Below are the code and all the weights of a small trained network. Each question names an input and a class and asks about switching units off, where a switched-off unit gives its printed mean instead of its output.

import numpy as np


def w(rows, s, z=0):
    codes = np.array(rows[::2]) - 128.0
    scale = np.full(codes.shape[1], s)
    scale[-1] = z or s
    return codes * scale


def norm(h):
    return h / np.sqrt((h * h).mean(-1, keepdims=True) + 1e-5)


def f(y):
    return y / 2 * (1 + np.tanh(0.7978845608 * (y + 0.044715 * y**3)))


def log_softmax(a):
    a = a - a.max(-1, keepdims=True)
    return a - np.log(np.exp(a).sum(-1, keepdims=True))


def net(x, mask):
    res = np.array(x, float).reshape(1, 2) / 4 @ E
    u = 0
    for l in range(2):
        y = f(norm(res) @ A[l][:, :-1].T + A[l][:, -1])
        res = res + np.where(mask[u : u + 3], y, B[l][:, -1]) @ B[l][:, :-1]
        u += 3
    return log_softmax(norm(res)[-1] @ U[:, :-1].T + U[:, -1])


A, B = {}, {}
E = w([
[34,129,205],'x0',
[80,2,66],'x1',
],0.0069)
A[0] = w([
[51,49,2,213],'L0N0',
[148,235,121,253],'L0N1',
[68,77,40,28],'L0N2',
],0.007,0.0037)
B[0] = w([
[159,131,224,254],'L0N0',
[152,105,203,230],'L0N1',
[100,24,9,148],'L0N2',
],0.016,0.0051)
A[1] = w([
[176,135,247,5],'L1N0',
[122,70,239,16],'L1N1',
[254,121,59,241],'L1N2',
],0.012,0.0026)
B[1] = w([
[87,23,56,252],'L1N0',
[161,248,105,241],'L1N1',
[29,218,164,170],'L1N2',
],0.011)
U = w([
[44,188,130,213],'0',
[167,105,205,208],'1',
[146,120,3,186],'2',
[100,119,96,2],'3',
[100,114,106,3],'4',
],0.027,0.0085)

Each question gives the input, the list of numbers given to net, and the class t.
The units are the neurons (one row each of A and B). Each row of codes is followed by its name. A weight is (code - 128) times the scale printed after its matrix; where a second scale follows, it is the last column's (A, B and U).
mask holds one flag per neuron, layer by layer. A switched-off neuron (its flag False) gives its mean, the last column of its row in B, instead of its output. The means were averaged over made-up inputs and are rounded, as every weight is.
A unit's drop is (log p(t) with every unit on - log p(t) with that unit switched off) / (log p(t) with every unit on - log p(t) with every unit switched off).
The circuit of an input: a set's keep is (log p(t) with only the set's units on - log p(t) with every unit switched off) / (log p(t) with every unit on - log p(t) with every unit switched off). Starting from all 6 units, units are removed one at a time, each time the one whose removal leaves the highest keep (on an exact tie, the one counted first), for as long as the keep stays at least 0.8.
units of the circuit, in order: the units of the circuit, biggest drop first
most important unit: the unit with the biggest drop
k most important neurons: the k neurons with the biggest drops, biggest first
top k neurons in layer l: the k neurons of layer l with the biggest drops, biggest first
input [-2,-3], class 2: most important unit	L0N0
input [3,-5], class 1: 3 most important neurons	(L0N2, L0N1, L1N2)
input [-3,4], class 1: 3 most important neurons	(L0N0, L1N0, L0N2)
input [4,5], class 1: 2 most important neurons	(L1N2, L1N0)
input [3,-2], class 2: units of the circuit, in order	(L0N0, L1N2)
input [-4,-4], class 0: 3 most important neurons	(L1N2, L0N0, L1N0)
input [3,-8], class 1: 2 most important neurons	(L1N2, L0N1)
input [-1,1], class 2: top 2 neurons in layer 0	(L0N0, L0N1)
input [-7,7], class 0: top 2 neurons in layer 0	(L0N1, L0N0)
input [-1,6], class 1: top 2 neurons in layer 0	(L0N0, L0N2)
input [6,-7], class 1: top 2 neurons in layer 0	(L0N1, L0N2)
input [0,-1], class 2: top 2 neurons in layer 1	(L1N0, L1N2)
input [-2,-1], class 2: 2 most important neurons	(L0N0, L1N0)
input [0,6], class 1: top neuron in layer 0	(L0N0)
input [4,-7], class 1: 3 most important neurons	(L1N2, L0N1, L1N0)
input [3,-1], class 2: 3 most important neurons	(L0N0, L1N2, L1N0)
input [-7,-5], class 0: 2 most important neurons	(L1N2, L0N0)
input [0,-4], class 1: 3 most important neurons	(L0N1, L0N2, L1N2)
input [1,3], class 2: top 2 neurons in layer 1	(L1N2, L1N1)
input [-8,6], class 0: 3 most important neurons	(L1N2, L0N1, L1N0)
input [0,-5], class 1: 2 most important neurons	(L0N1, L0N2)
input [0,-2], class 2: 3 most important neurons	(L0N0, L1N0, L1N2)
input [-2,8], class 1: most important unit	L0N0
input [1,-2], class 2: top 2 neurons in layer 1	(L1N2, L1N0)
input [-8,8], class 0: top 2 neurons in layer 0	(L0N1, L0N0)
